In the rows, 128 means zero.
Each row of numbers belongs to one of the objects below and depends on some of the facts about them. Some rows are named. Which object is each other row?

There are 3 kinds of fact about the objects: δ, ρ, Σ.
[Q491, Q952] δ Q545
[Q491, Q332] δ Q587
[Q811] δ Q913
[Q504, Q83] δ Q304
[Q181] δ Q896
[Q981, Q20] δ Q848
[Q981, Q964] δ Q167
[Q791] δ Q646
[Q791, Q625] δ Q40
[Q791, Q2, Q921] δ Q860
[Q791] δ Q577
[Q791] δ Q519
[Q791, Q375] δ Q367
[Q791] δ Q550
[Q758, Q313, Q878, Q926] δ Q255
[Q758, Q83, Q936] δ Q488
[Q758, Q45, Q102] δ Q695
[Q952, Q213] δ Q855
[Q990, Q313, Q506, Q420] δ Q885
[Q69, Q349, Q613] δ Q490
[Q45, Q102] δ Q61
[Q45] δ Q70
[Q117] δ Q159
[Q117, Q713, Q964, Q269] δ Q955
[Q117, Q6, Q647, Q538, Q58, Q56] δ Q137
[Q117] δ Q134
[Q588, Q313, Q375, Q862] δ Q930
[Q588, Q573] δ Q462
[Q588] δ Q656
[Q588] δ Q76
[Q6, Q478] δ Q271
[Q83, Q313, Q56] δ Q950
[Q469, Q349] δ Q599
[Q469, Q420] δ Q542
[Q102, Q313, Q131, Q375] δ Q179
[Q102] δ Q841
[Q89] δ Q303
[Q89, Q313, Q613] δ Q12
[Q20] δ Q631
[Q20, Q878, Q332] δ Q237
[Q20] δ Q84
[Q964, Q332] δ Q195
[Q647, Q58] δ Q910
[Q647, Q613] δ Q267
[Q648, Q506, Q478] δ Q246
[Q648, Q936, Q771] δ Q619
[Q506] δ Q185
[Q506, Q443, Q575] δ Q405
[Q506] δ Q801
[Q506] δ Q689
[Q878, Q613] δ Q43
[Q878] δ Q498
[Q936, Q926] δ Q623
[Q936] δ Q99
[Q538, Q738] δ Q417
[Q538] δ Q817
[Q131, Q889] δ Q196
[Q620, Q213] δ Q654
[Q620] δ Q864
[Q889] δ Q819
[Q575] δ Q898
[Q575] δ Q318
[Q613] δ Q50
[Q294] δ Q920
[Q56] δ Q233
[Q56] δ Q411
[Q269] δ Q408
Q267 ρ: Q318, Q167
Q811 ρ: Q2
Q246 ρ: Q318
Q693 ρ: Q545, Q313
Q181 ρ: Q271
Q981 ρ: Q510
Q78 ρ: Q656
Q167 ρ: Q313, Q2
Q952 ρ: Q318
Q990 ρ: Q510, Q420, Q440
Q69 ρ: Q420, Q313
Q588 ρ: Q246, Q313, Q696
Q510 ρ: Q872, Q440, Q267, Q923
Q233 ρ: Q693, Q313
Q134 ρ: Q736
Q518 ρ: Q246
Q656 ρ: Q955
Q195 ρ: Q951, Q167
Q304 ρ: Q237
Q550 ρ: Q332
Q89 ρ: Q599, Q134, Q167
Q872 ρ: Q313
Q874 ρ: Q237
Q20 ρ: Q134
Q648 ρ: Q195
Q851 ρ: Q872, Q313, Q2
Q506 ρ: Q811, Q696
Q440 ρ: Q313
Q920 ρ: Q195, Q313
Q30 ρ: Q313
Q332 ρ: Q167
Q833 ρ: Q83, Q313, Q811
Q817 ρ: Q134
Q99 ρ: Q318
Q43 ρ: Q2
Q696 ρ: Q851
Q420 ρ: Q851, Q599, Q195, Q30, Q318
Q237 ρ: Q313, Q2
Q186 ρ: Q545, Q332, Q167
Q599 ρ: Q851
Q738 ρ: Q30, Q2
Q701 ρ: Q332
Q921 ρ: Q872, Q955, Q134, Q923
Q955 ρ: Q696
Q271 ρ: Q30
Q511 ρ: Q304, Q267
Q573 ρ: Q2
Q56 ρ: Q656, Q349, Q30, Q332
Q923 ρ: Q872, Q440, Q167
Q12 ρ: Q811, Q728
{Q491, Q811, Q504, Q598, Q181, Q646, Q619, Q981, Q255, Q654, Q758, Q78, Q952, Q896, Q801, Q84, Q588, Q134, Q898, Q518, Q910, Q304, Q102, Q89, Q175, Q872, Q874, Q20, Q498, Q313, Q695, Q647, Q851, Q440, Q855, Q545, Q833, Q817, Q131, Q318, Q689, Q99, Q443, Q575, Q43, Q159, Q951, Q213, Q237, Q411, Q950, Q58, Q375, Q367, Q921, Q913, Q271, Q573, Q56, Q61, Q353, Q923, Q12} Σ 403
{Q179, Q246, Q587, Q990, Q69, Q117, Q577, Q233, Q6, Q40, Q83, Q137, Q469, Q195, Q550, Q490, Q713, Q860, Q408, Q76, Q848, Q519, Q417, Q332, Q926, Q620, Q186, Q738, Q701, Q955, Q736, Q542, Q862} Σ 467
{Q819, Q728, Q267, Q693, Q303, Q791, Q885, Q167, Q930, Q476, Q45, Q50, Q488, Q70, Q510, Q625, Q656, Q185, Q462, Q623, Q964, Q648, Q506, Q2, Q737, Q878, Q936, Q920, Q538, Q349, Q30, Q478, Q288, Q889, Q631, Q696, Q841, Q405, Q420, Q613, Q771, Q599, Q294, Q196, Q511, Q864, Q269} Σ 562

Some objects and their rows:
[174 149 139 137 127 125 103 130 127 131 127 108 133 145 136 156 135 123
 124 104 110  97 110 116 113 132 113]: Q511
[180 152 177 100 115 132 127 120 112 103 168  60 124 136 142 136 161 160
 138  84 149 124 120 165  98 133 111]: Q30
[185 153 140 115 134 120 116 132 116 147 126 106 131 135 145 134 119 107
 115 120 107 103 112 133 127 143 104]: Q478
[218 154 109 116 108 159 165  53  97 137 137  97 166 188 154  94  98  99
 124 123 102  60 103 140 163  91 109]: Q294
[172 136 156 127 160 101  86 121 124 111 125 113 132 145 137 124 104 133
 130 137 130  55 116 140  94 128 117]: Q864
[120  96 124 119 121 139 149 142 137 129 131 138 122 115 119 127 114 132
 132 161 129 139 136 117 137 130 132]: Q353
[ 69 160 117 144 146 105 118 115 124 137 114 156 128 127 137  81 143 119
 114 120 135 139 133 157 126 119 138]: Q490
[ 68 157 120 143 151 103 112 113 124 131 112 156 129 128 137  80 139 124
 119 123 137 132 134 158 123 118 138]: Q848
[ 84 156 111 125 144 110 120 112 117 144 100 147 136 118 146  82 136 114
 123 112 124 160 131 159 146 128 122]: Q469
[185 154 139 115 134 119 115 132 117 147 126 105 131 135 145 134 120 107
 115 120 108 104 112 133 128 144 103]: Q771
[172 158 144 135 134 115 115 136 123 145 142 114 122 145 136 134 129 111
 104 128 117  85 113 131 109 134 119]: Q930
[ 78 155 107 131 130 113 121 103 129 128  98 137 147 122 149 107 151 131
 138  90 122 175 128 147 127 121 123]: Q990
[127  97 119 110 116 143 154 142 133 137 126 134 126 111 123 128 114 126
 133 155 122 153 135 116 149 135 125]: Q375
[ 84 134 114 176 139 143  84 175 118 148  80 145 134 145 113  88 195 143
 139  97 118 152 117 144 119  67 125]: Q246
[204 140 156 138 140 129  95 122  79 135 145 120 108 138 120 154 127  81
 111  96 124 106 122 135 190 156 126]: Q2
[ 83 153 114 124 148 107 115 109 117 138  96 149 138 118 146  80 132 116
 128 113 126 154 132 160 143 127 122]: Q713
[171 158 144 135 135 115 114 136 123 143 143 114 122 145 137 134 128 111
 104 129 118  83 113 131 108 135 120]: Q405
[113 100 155  86  95 151 171 119 138  85 171  87 123 110 129 132 149 186
 158 119 164 170 145 145 110 131 131]: Q872
[ 67 164 115 146 140 108 124 117 125 145 120 156 125 128 136  84 149 114
 108 119 133 143 132 154 128 119 140]: Q519
[106  97 109 125 100 149 143 118 158 110 117 139 138 117 126 171 118 144
 150 122 115 152 133  78 139 138 129]: Q89
[191 141 130 163 131  97 112 128 115 126 134 102 142 153 135 186 146 111
 129 107 117 122 105 127  89 119 134]: Q599

Rows to name:
No name comes twice in this set of rows, the named rows included.
[ 36 166 115 137 123 135 101  90 156 115 102 162 133 126 142 105 143 145
 129  77 122 124 136 109 141 133 125] : Q186
[114  94 115 121 105 147 144 124 149 114 120 135 134 115 124 159 119 142
 148 129 120 154 134  91 141 136 129] : Q56
[131  76 143 157 126 144 118 125 108  97 154 153 102 127  89 165 129 121
 139 125 154 134 147 109 186 133 165] : Q43
[106  97 106 146 109 116 153 113 159 105 133 143 140 125 126 180 116 138
 143 144 127 147 132  89 102 129 151] : Q134
[126 101 152  75 104 155 170 134 126 111 159  94 118 103 129 108 135 165
 146 137 154 168 145 153 135 136 120] : Q313
[100 136 126 149 146 116  96  97  93 114 109 151 127 124 126 117 149 109
 139  76 141 171 138 155 183 129 143] : Q738
[121  91 108 124 112 126 148 114 148 109 116 135 145 116 131 170 110 138
 154 137 120 161 132  96 125 134 134] : Q20
[113  95 128 127 126 134 144 141 140 122 137 142 120 122 115 125 115 139
 131 167 137 123 138 116 125 124 140] : Q84
[ 65 162 142 121 127 118 130 104 124 107 143 119 127 125 141  82 171 159
 133  89 160 159 139 179 109 117 136] : Q233
[120 101 103 124  97 130 165 115 151 116 127 127 144 114 134 180 122 133
 146 129 117 180 130  93 124 138 135] : Q921
[197 159 136 119  90 170 170  46 107 102 175  73 158 195 148  99 134 144
 135  97 133  58 109 150 129  79 122] : Q920
[123  85 124 148 119 166 127 195 134 146 115 139 118 132  97 117 150 145
 135 159 121 131 126 109 130  90 128] : Q318
[170 159 172  96 115 133 128 118 122 110 164  69 125 135 146 128 151 158
 130  92 141 110 121 155  98 139 106] : Q693

The same objects again, as new rows of numbers:
Known rows:
[ 99 150  35 157 164 111 120 126  96 214 166 200 132 115 124 105 139 105
 114 157 135 139 149 125 141  95 154 131 166 136 144 182  86 108]: Q237
[132 143 203 114 159 141 102 117 141 118 122 128 126 138 148 132 145 129
 158 104  42 141 120 116 104 155 128 144 151 130 121 158  71 146]: Q990
[133  80 148 111 121 126  80 121 140 163 147 114 122 158 127 115 123 146
 126 138  72 100 169 104 109 131 107 144 116 139 124 146 163 151]: Q648
[116 162 112 142 128 132 165 128 117 119 150 141 137 157 133 137  59 129
 114 129 165 124  88 132 154 128 123 142 116 124 130 138 154  84]: Q619
[146 139 144 134 143 147 182 138 138 180 205 117 132 103 157 119 103 130
 151 126 121 151 140 100 142 124 138  46 135 103 141 136 131 148]: Q921
[132 146 135 123 158 140 150 130 129 194 199 161 151 160 152 121 117 143
 134 135 120 122 126 104 107 118 152  71 145 116 133 119 169 102]: Q923
[131 123 121 130 152 111 111 112 106 199  87 137 104 137 156 106  45 145
 162 161 150 123  77 101 114 117 149  59  99 129 127  68  97  76]: Q952
[134 102 121 123  88 120  86 139 134  81 131 118 123 125 111 125 145 123
 111 123 130 111 154 132 128 122 104 154 115 140 124 121 168 172]: Q819
[124 132 123 141 144 139 208 122 127 178 107  98 134 138 126 140 132 145
 136 138 185 140 112 134 141 131 138 116 119 115 133 112 136  74]: Q58
[117 153 102 137 137 134 182 126 127 132 144 133 138 168 134 135  45 133
 101 119 155 124  89 129 147 123 128 138 108 122 128 158 151  74]: Q689
[116 149 101 136 137 132 187 125 126 131 148 135 135 169 134 133  37 135
  99 122 151 129  90 123 147 124 127 141 112 122 129 158 147  71]: Q801
[115 134  60 156 169 127 154 122 117 223 172 158 127 113 140 103 128 120
 143 152 115 162 150 108 148 110 139 113 152 126 144 196  80 120]: Q851
[139  73 152 142  97 122  88 132 146 151 173 102 107  71 140 111 116 119
 152 143  61 113 179  89 149 181 102 111 122 145 139 139 122 232]: Q696
[132  83 144 113  99 120  97 128 135 124 123  94 121 130 111 129 153 134
 122 142 133 108 171 138 130 130 114 153 111 130 123 120 164 137]: Q349
[152  85 120 107 102 126 113 137 147 101 107  76 113 103 114 118 162 141
 125 127 142 141 184 140 125  89 108 113 105 115 123 125 145 152]: Q791
[140 162 131 120 135 138 129 138 137  25  72 122 124  91 129 136 161 117
 132  86 102 165 104 142 107 118 128 115 148 127 118 130  80 154]: Q519
[127 149 157 128 140 129 150 119 112 172 130 119 129 143 129 138 101 137
 142 135 210 141 124 156 169 110 133 136 109 102 133 131 119  80]: Q758
[134  74 124 116  99 120 122 131 141 134 101  89 122 106 108 126 168 129
 118 147 125 104 170 136 124 142 126 137 112 135 124 101 156 148]: Q269
[125 147 106 133 129 130 181 129 123 142 136 125 132 143 131 135  88 130
 121 131 177 139 105 138 144 115 141 115 112 116 132 125 137  87]: Q353
[126 151 146 132 130 139 147 127 138  54  66 121 132 116 123 147 174 119
 131 101  83 135  90 139 101 159 131 144 154 139 119 126  95 144]: Q417
[135  74 128 123 104 128 132 127 143 135  96  76 122 127 105 132 183 145
 127 142 119 108 168 133 118 140 113 148 115 134 127 108 169 137]: Q538

Name these rows:
No name comes twice in this set of rows, the named rows included.
[128 140 157 105 145 127 135 122 142  81  73 104 121  99 128 139 140 111
 131 111 104 137 115 152 116 142 150 134 141 127 111 138  62 123] : Q620
[123 109 121 130  87 123  83 136 131  70 136 135 130 162 113 130 113 131
  99 117 108 100 139 125 130 129  91 180 113 146 123 142 183 159] : Q885
[135  75 159 116 102 120  92 123 133 143 108  90 120 136 108 131 170 138
 132 144 149 111 180 140 135 132 112 161 111 126 127 114 152 147] : Q613
[128 150 201 109 143 128  98 116 128  83  86 116 122 121 124 144 157 119
 141 102 116 142 122 154 127 140 135 162 142 122 115 141  67 123] : Q926
[138  69 160 126 120 115  41 116 130 171 121 116 100 135 142 102 111 149
 167 145  56 111 155  86 113 150  94 127 102 145 128 118 129 173] : Q420
[139  88  53 132 142 114  80 139 129 114 102  96 104  62  94 123 144 123
  84 125 137 114 198 126 118  68 105 110 138 125 122 175 141 143] : Q2
[123 132  43 163 208 114 114 121 108 210 144 128 107  47 120 129  89 118
  90 147 154 111 158 112 130  78 135  65 166 111 134 214  96  86] : Q811
[119 155 125 138 117 124 154 128 109 145 148 146 135 139 129 137  92 123
 129 137 201 128 104 145 160 129 141 122 118 119 133 112 133  99] : Q498
[133  82 159 108 106 120  80 123 136 139 125  96 118 150 111 131 131 136
 123 139 138 109 178 142 144 123 111 169 103 126 122 133 154 141] : Q936
[137 155 172 101 180 136  82 126 133 107 125 157 143 136 138 135 177 133
 114  98  59 109 118 118  52 119 151  95 176 128 112 117 122 126] : Q186
[121 142 108 158 149 136 171 125 127 175 160 143 135 134 147 124  91 138
 136 134 109 122 101  96 127 146 126 103 136 129 142 136 134 111] : Q271
[122 159 163 127 128 130 118 126 127  51  82 139 130 113 123 147 161 112
 124 100  98 135  96 147 113 155 129 159 151 141 118 124  89 153] : Q490
[142  94 163 132  96 130  75 138 140 118 189 122 123 101 136 119 142 123
 139 125  83 112 179  96 137 157  96 113 130 138 136 131 158 233] : Q656
[128 175 169 128 127 134  91 133 122  27  91 151 128 114 128 145 158 114
 133  87 110 152  98 145 124 131 118 156 145 131 120 128  84 152] : Q179
[126 144 135 147 142 115  91 114  96 167  97 165 113 154 153 111  45 152
 168 143 140 120  58  90 120 116 120  91 103 135 134  75 118  88] : Q99

